Below are the code and all the weights of a small trained network. Each question names an input and a class and asks about switching units off, where a switched-off unit gives its printed mean instead of its output.

import numpy as np


def w(rows, s, z=0):
    codes = np.array(rows[::2]) - 128.0
    scale = np.full(codes.shape[1], s)
    scale[-1] = z or s
    return codes * scale


def f(y):
    return y / 2 * (1 + np.tanh(0.7978845608 * (y + 0.044715 * y**3)))


def log_softmax(a):
    a = a - a.max(-1, keepdims=True)
    return a - np.log(np.exp(a).sum(-1, keepdims=True))


def net(x, mask):
    res = np.array(x, float).reshape(1, 8) / 4 @ E
    y = f(res @ A[0][:, :-1].T + A[0][:, -1])
    res = res + np.where(mask, y, B[0][:, -1]) @ B[0][:, :-1]
    return log_softmax(res[-1] @ U[:, :-1].T + U[:, -1])


A, B = {}, {}
E = w([
[127,126,125],'x0',
[165,67,196],'x1',
[125,125,128],'x2',
[127,125,127],'x3',
[1,184,231],'x4',
[173,75,196],'x5',
[124,126,127],'x6',
[129,130,127],'x7',
],0.0092)
A[0] = w([
[95,124,210,12],'neuron 1',
[115,97,101,180],'neuron 2',
[199,46,160,76],'neuron 3',
[108,104,111,129],'neuron 4',
[109,160,100,66],'neuron 5',
[147,98,196,71],'neuron 6',
[62,163,73,206],'neuron 7',
[113,76,51,124],'neuron 8',
[65,211,98,67],'neuron 9',
[92,131,214,2],'neuron 10',
[251,54,113,61],'neuron 11',
[93,84,205,46],'neuron 12',
[149,191,46,61],'neuron 13',
[119,173,237,191],'neuron 14',
[131,132,122,146],'neuron 15',
[177,85,136,125],'neuron 16',
[99,125,192,38],'neuron 17',
[112,137,235,202],'neuron 18',
[205,58,155,62],'neuron 19',
[210,154,49,251],'neuron 20',
[113,115,140,154],'neuron 21',
[135,89,161,85],'neuron 22',
[182,120,51,188],'neuron 23',
[114,98,139,104],'neuron 24',
[93,176,140,80],'neuron 25',
[173,138,98,61],'neuron 26',
[135,112,132,102],'neuron 27',
[67,147,231,195],'neuron 28',
],0.013,0.0078)
B[0] = w([
[243,98,161,160],'neuron 1',
[177,124,96,153],'neuron 2',
[129,173,179,189],'neuron 3',
[146,152,103,129],'neuron 4',
[37,205,138,134],'neuron 5',
[185,130,158,153],'neuron 6',
[149,127,153,206],'neuron 7',
[151,98,60,165],'neuron 8',
[55,155,147,183],'neuron 9',
[253,85,161,162],'neuron 10',
[70,252,184,224],'neuron 11',
[147,90,158,163],'neuron 12',
[1,125,95,165],'neuron 13',
[103,75,28,224],'neuron 14',
[148,83,136,134],'neuron 15',
[154,172,196,170],'neuron 16',
[177,157,139,152],'neuron 17',
[117,111,44,225],'neuron 18',
[114,250,150,183],'neuron 19',
[196,101,119,247],'neuron 20',
[157,145,133,142],'neuron 21',
[125,109,117,139],'neuron 22',
[195,108,84,216],'neuron 23',
[142,129,122,127],'neuron 24',
[21,161,179,155],'neuron 25',
[96,151,69,143],'neuron 26',
[122,149,134,125],'neuron 27',
[79,155,99,248],'neuron 28',
],0.0085,0.013)
U = w([
[96,116,6,74],'0',
[178,100,95,253],'1',
[73,159,123,69],'2',
],0.015,0.0066)

Each question gives the input, the list of numbers given to net, and the class t.
The units are the neurons (one row each of A and B). Each row of codes is followed by its name. A weight is (code - 128) times the scale printed after its matrix; where a second scale follows, it is the last column's (A, B and U).
mask holds one flag per neuron, in row order. A switched-off neuron (its flag False) gives its mean, the last column of its row in B, instead of its output. The means were averaged over made-up inputs and are rounded, as every weight is.
A unit's drop is (log p(t) with every unit on - log p(t) with that unit switched off) / (log p(t) with every unit on - log p(t) with every unit switched off).
The circuit of an input: a set's keep is (log p(t) with only the set's units on - log p(t) with every unit switched off) / (log p(t) with every unit on - log p(t) with every unit switched off). Starting from the 12 units with the biggest drops (on a tie, the unit counted first), units are removed one at a time, each time the one whose removal leaves the highest keep (on an exact tie, the one counted first), for as long as the keep stays at least 0.8.
units of the circuit, in order: the units of the circuit, biggest drop first
most important unit: the unit with the biggest drop
top k neurons: the k neurons with the biggest drops, biggest first
drop when u is switched off: that unit's drop, to one decimal
input [1,-6,7,6,-3,4,-7,8], class 1: most important unit => neuron 14
input [1,1,6,2,6,8,0,-7], class 1: top 2 neurons => [neuron 10; neuron 1]
input [-1,7,-5,6,6,0,0,2], class 0: top 4 neurons => [neuron 14; neuron 18; neuron 28; neuron 20]
input [1,3,-2,-2,-2,-8,-5,0], class 1: top 4 neurons => [neuron 14; neuron 28; neuron 18; neuron 20]
input [7,4,6,-6,-2,2,-5,8], class 2: units of the circuit, in order => [neuron 11; neuron 19]
input [1,5,3,8,-7,3,4,2], class 2: top 3 neurons => [neuron 11; neuron 19; neuron 3]
input [-5,-8,-7,1,7,6,-6,7], class 0: top 3 neurons => [neuron 14; neuron 18; neuron 11]
input [6,-7,2,-7,-1,5,5,4], class 1: top 3 neurons => [neuron 14; neuron 28; neuron 18]
input [2,7,-6,5,0,6,-7,-3], class 2: top 2 neurons => [neuron 11; neuron 19]
input [-7,3,2,2,8,0,7,-8], class 0: top 3 neurons => [neuron 14; neuron 28; neuron 18]
input [5,7,-2,1,-5,-8,8,8], class 1: drop when neuron 18 is switched off => 0.2
input [0,-4,5,6,2,-3,-7,-1], class 2: drop when neuron 8 is switched off => 0.1
input [-7,-5,5,8,8,7,3,-5], class 0: drop when neuron 16 is switched off => 0.0
input [1,7,1,4,-3,8,8,-4], class 2: drop when neuron 11 is switched off => 0.1
input [1,4,5,4,8,7,0,7], class 1: most important unit => neuron 10
